Below is a small trained network, with its code and all its weights. Each question gives an input and a target symbol and asks what happens when units are switched off, that is, made to give their printed mean instead of their output.

import numpy as np


def w(rows, s, z=0):
    codes = np.array(rows[::2]) - 128.0
    scale = np.full(codes.shape[1], s)
    scale[-1] = z or s
    return codes * scale


def norm(h):
    return h / np.sqrt((h * h).mean(-1, keepdims=True) + 1e-5)


def f(y):
    return y / 2 * (1 + np.tanh(0.7978845608 * (y + 0.044715 * y**3)))


def softmax(a):
    e = np.exp(a - a.max(-1, keepdims=True))
    return e / e.sum(-1, keepdims=True)


def log_softmax(a):
    a = a - a.max(-1, keepdims=True)
    return a - np.log(np.exp(a).sum(-1, keepdims=True))


def net(x, mask):
    ids = ['αβγεζηθλμξστφψω'.index(c) for c in x.split()]
    T = len(ids)
    res = E[ids] + P[:T]
    r = norm(res)
    for j in range(2):
        rows = slice(4 * j, 4 * j + 4)
        q, k, v = (r @ M[0][rows].T for M in (Q, K, V))
        z = softmax(np.where(np.tri(T) > 0, q @ k.T / 4**0.5, -1e9)) @ v
        o = O[0][rows]
        res = res + np.where(mask[j], z, o[:, -1]) @ o[:, :-1]
    y = f(norm(res) @ A[0][:, :-1].T + A[0][:, -1])
    res = res + np.where(mask[2:6], y, B[0][:, -1]) @ B[0][:, :-1]
    return log_softmax(norm(res)[-1] @ U[:, :-1].T + U[:, -1])


Q, K, V, O, A, B = {}, {}, {}, {}, {}, {}
E = w([
[118,128,43,131,127,119,161,134,54,130,197,207],'α',
[196,168,74,127,70,128,122,121,84,138,137,41],'β',
[214,147,106,101,185,79,184,128,88,143,166,129],'γ',
[111,65,114,90,203,85,182,120,144,120,98,167],'ε',
[58,53,117,201,144,117,80,135,125,159,87,189],'ζ',
[137,186,156,146,174,103,152,145,56,86,190,123],'η',
[119,113,3,119,149,90,137,117,71,172,150,25],'θ',
[173,159,191,64,123,113,136,112,186,74,125,146],'λ',
[144,66,134,82,207,107,133,148,34,118,116,175],'μ',
[205,86,104,155,83,85,131,140,94,169,98,132],'ξ',
[135,117,138,131,238,113,77,102,109,182,92,96],'σ',
[219,138,128,103,78,146,104,140,36,110,147,189],'τ',
[25,87,168,106,128,166,101,149,122,13,113,129],'φ',
[185,140,15,184,223,248,101,191,189,76,94,128],'ψ',
[96,240,70,128,133,75,71,82,218,167,200,177],'ω',
],0.017)
P = w([
[136,98,125,94,121,157,171,83,131,146,171,131],'0',
[109,110,128,123,120,136,179,171,138,169,133,136],'1',
[115,159,85,73,140,173,138,95,108,105,94,139],'2',
[150,95,107,89,124,87,105,121,152,120,178,131],'3',
[94,167,111,133,104,105,152,219,145,166,90,140],'4',
[157,111,90,121,128,66,71,102,154,76,147,132],'5',
[104,167,96,90,107,88,88,250,147,141,93,145],'6',
[139,149,67,136,134,45,65,134,143,59,75,141],'7',
[121,155,110,86,81,42,69,179,119,127,133,164],'8',
],0.016)
Q[0] = w([
[181,131,61,162,174,133,109,236,159,68,99,138],'h1',
[96,158,138,73,120,127,131,207,117,193,123,121],'h1',
[106,131,173,160,113,166,179,173,134,182,146,112],'h1',
[155,91,104,118,147,85,82,248,150,114,161,123],'h1',
[133,99,134,147,118,84,103,3,103,73,143,128],'h2',
[140,100,45,107,170,130,88,157,133,100,129,132],'h2',
[113,79,199,138,97,196,150,89,133,205,206,103],'h2',
[148,133,136,177,148,239,165,45,145,124,123,112],'h2',
],0.022)
K[0] = w([
[95,162,70,89,136,5,39,189,139,100,136,151],'h1',
[180,101,115,192,151,79,111,73,145,36,156,117],'h1',
[144,72,169,142,111,93,124,16,105,118,170,122],'h1',
[123,164,59,116,137,73,80,110,93,62,46,142],'h1',
[91,209,131,78,112,122,130,218,103,180,47,132],'h2',
[183,136,95,161,164,197,164,158,166,113,122,138],'h2',
[97,150,178,108,88,49,168,8,61,141,90,148],'h2',
[91,98,229,116,81,169,199,110,114,237,182,106],'h2',
],0.018)
V[0] = w([
[117,51,121,99,118,133,188,138,132,96,83,72],'h1',
[159,106,107,101,151,85,106,121,83,189,80,101],'h1',
[142,137,194,75,99,109,98,104,237,120,66,136],'h1',
[105,117,203,149,112,154,73,130,62,114,127,136],'h1',
[251,107,147,142,84,196,101,138,153,156,47,112],'h2',
[68,99,82,159,127,167,51,97,173,193,112,82],'h2',
[157,204,203,156,211,148,102,134,148,124,140,27],'h2',
[123,160,132,131,36,131,105,167,141,47,148,71],'h2',
],0.023)
O[0] = w([
[182,166,98,237,125,166,67,131,49,103,179,27,106],'h1',
[80,113,197,158,191,47,105,189,59,173,118,108,183],'h1',
[171,199,186,100,236,161,66,11,160,64,131,106,46],'h1',
[52,103,190,56,49,193,143,65,66,118,167,115,8],'h1',
[30,184,195,144,186,104,177,238,230,156,136,143,104],'h2',
[33,41,77,119,224,146,31,119,97,93,192,132,108],'h2',
[103,170,89,192,212,56,223,103,7,113,111,217,47],'h2',
[132,89,19,131,119,147,241,126,149,130,173,35,54],'h2',
],0.011,0.017)
A[0] = w([
[133,91,203,192,129,160,167,204,124,145,115,104,82],'n1',
[98,116,156,86,71,114,112,92,44,174,106,109,113],'n2',
[91,122,190,102,78,148,254,117,125,149,132,119,3],'n3',
[109,98,133,185,164,177,248,157,106,127,150,96,47],'n4',
],0.029,0.0015)
B[0] = w([
[145,73,112,53,218,119,173,68,94,140,146,96,254],'n1',
[59,91,154,214,165,164,197,92,191,71,117,161,192],'n2',
[75,171,69,167,148,172,28,100,55,201,92,155,195],'n3',
[173,109,155,191,216,251,120,218,183,125,96,179,190],'n4',
],0.018,0.016)
U = w([
[120,123,75,133,111,192,162,84,98,106,202,76,246],'α',
[114,139,51,198,91,153,162,107,100,128,74,173,127],'β',
[131,87,96,111,32,136,160,207,183,132,118,126,179],'γ',
[122,69,184,176,127,144,183,95,141,126,104,107,128],'ε',
[180,132,125,101,103,68,187,163,101,166,90,137,98],'ζ',
[87,158,84,105,123,179,111,110,133,225,96,102,114],'η',
[175,153,113,167,123,139,45,168,121,136,100,102,118],'θ',
[144,198,126,135,133,141,191,86,170,128,133,89,214],'λ',
[124,57,45,131,120,103,122,161,49,134,156,84,103],'μ',
[147,82,59,68,150,109,115,77,141,130,122,175,87],'ξ',
[115,103,156,56,144,101,149,140,155,165,173,43,130],'σ',
[81,121,149,125,138,110,101,128,43,114,120,189,117],'τ',
[46,89,131,106,117,188,72,143,146,88,174,107,122],'φ',
[178,98,91,159,192,254,154,184,157,142,126,139,2],'ψ',
[68,178,75,168,100,73,130,171,251,140,157,164,190],'ω',
],0.008,0.0036)

Each question gives the input, a string of symbols that net reads in full, and the target symbol t.
The units are the heads (4 rows each of Q, K, V and O) and the neurons (one row each of A and B). Each row of codes is followed by its name. A weight is (code - 128) times the scale printed after its matrix; where a second scale follows, it is the last column's (O, A, B and U).
mask holds one flag per unit, heads first, then neurons. A switched-off unit (its flag False) gives its mean, the last column of its rows in O or B, instead of its output. The means were averaged over made-up inputs and are rounded, as every weight is.
A unit's drop is (log p(t) with every unit on - log p(t) with that unit switched off) / (log p(t) with every unit on - log p(t) with every unit switched off).
The circuit of an input: a set's keep is (log p(t) with only the set's units on - log p(t) with every unit switched off) / (log p(t) with every unit on - log p(t) with every unit switched off). Starting from all 6 units, units are removed one at a time, each time the one whose removal leaves the highest keep (on an exact tie, the one counted first), for as long as the keep stays at least 0.8.
units of the circuit, in order: the units of the circuit, biggest drop first
unit that matters most: the unit with the biggest drop
heads that matter: for each layer, one digit per head in row order, 1 if its drop is at least 0.15 and else 0, layers parted by /
input μ ε ξ, target θ: units of the circuit, in order -> (h1, h2)
input ξ ω ε ε ε, target θ: heads that matter -> 11
input ξ ε α τ θ, target η: units of the circuit, in order -> (n3, h2, h1)
input ξ ε η τ, target β: heads that matter -> 01
input ε ξ σ ω η ε τ ε η, target θ: unit that matters most -> h1
input λ η θ ε, target μ: heads that matter -> 11
input ω τ μ β τ η μ, target β: heads that matter -> 01
input ε σ θ, target τ: heads that matter -> 01
input μ α β, target γ: heads that matter -> 11
input ε λ ε γ ω φ η β θ, target ψ: heads that matter -> 01
input ω ω ε ζ η τ τ ε, target η: heads that matter -> 11
input θ θ τ θ θ θ ζ, target μ: units of the circuit, in order -> (h2, h1)
input ε α α η α ζ, target γ: heads that matter -> 11
input ζ λ ε λ ε ε λ, target θ: heads that matter -> 10
input λ ε α ξ θ ω η, target ξ: heads that matter -> 11
input ε α η ε τ ε φ σ, target α: unit that matters most -> h1
input ω ω ξ λ, target σ: units of the circuit, in order -> (n1, h2, h1)
input α α μ ε λ, target θ: units of the circuit, in order -> (h1, h2)
input β ζ ω ω ω, target ξ: units of the circuit, in order -> (h2, h1)
input φ μ σ ζ, target τ: units of the circuit, in order -> (h2)
input ξ ω τ ζ μ μ, target ε: units of the circuit, in order -> (n2, h1, h2)
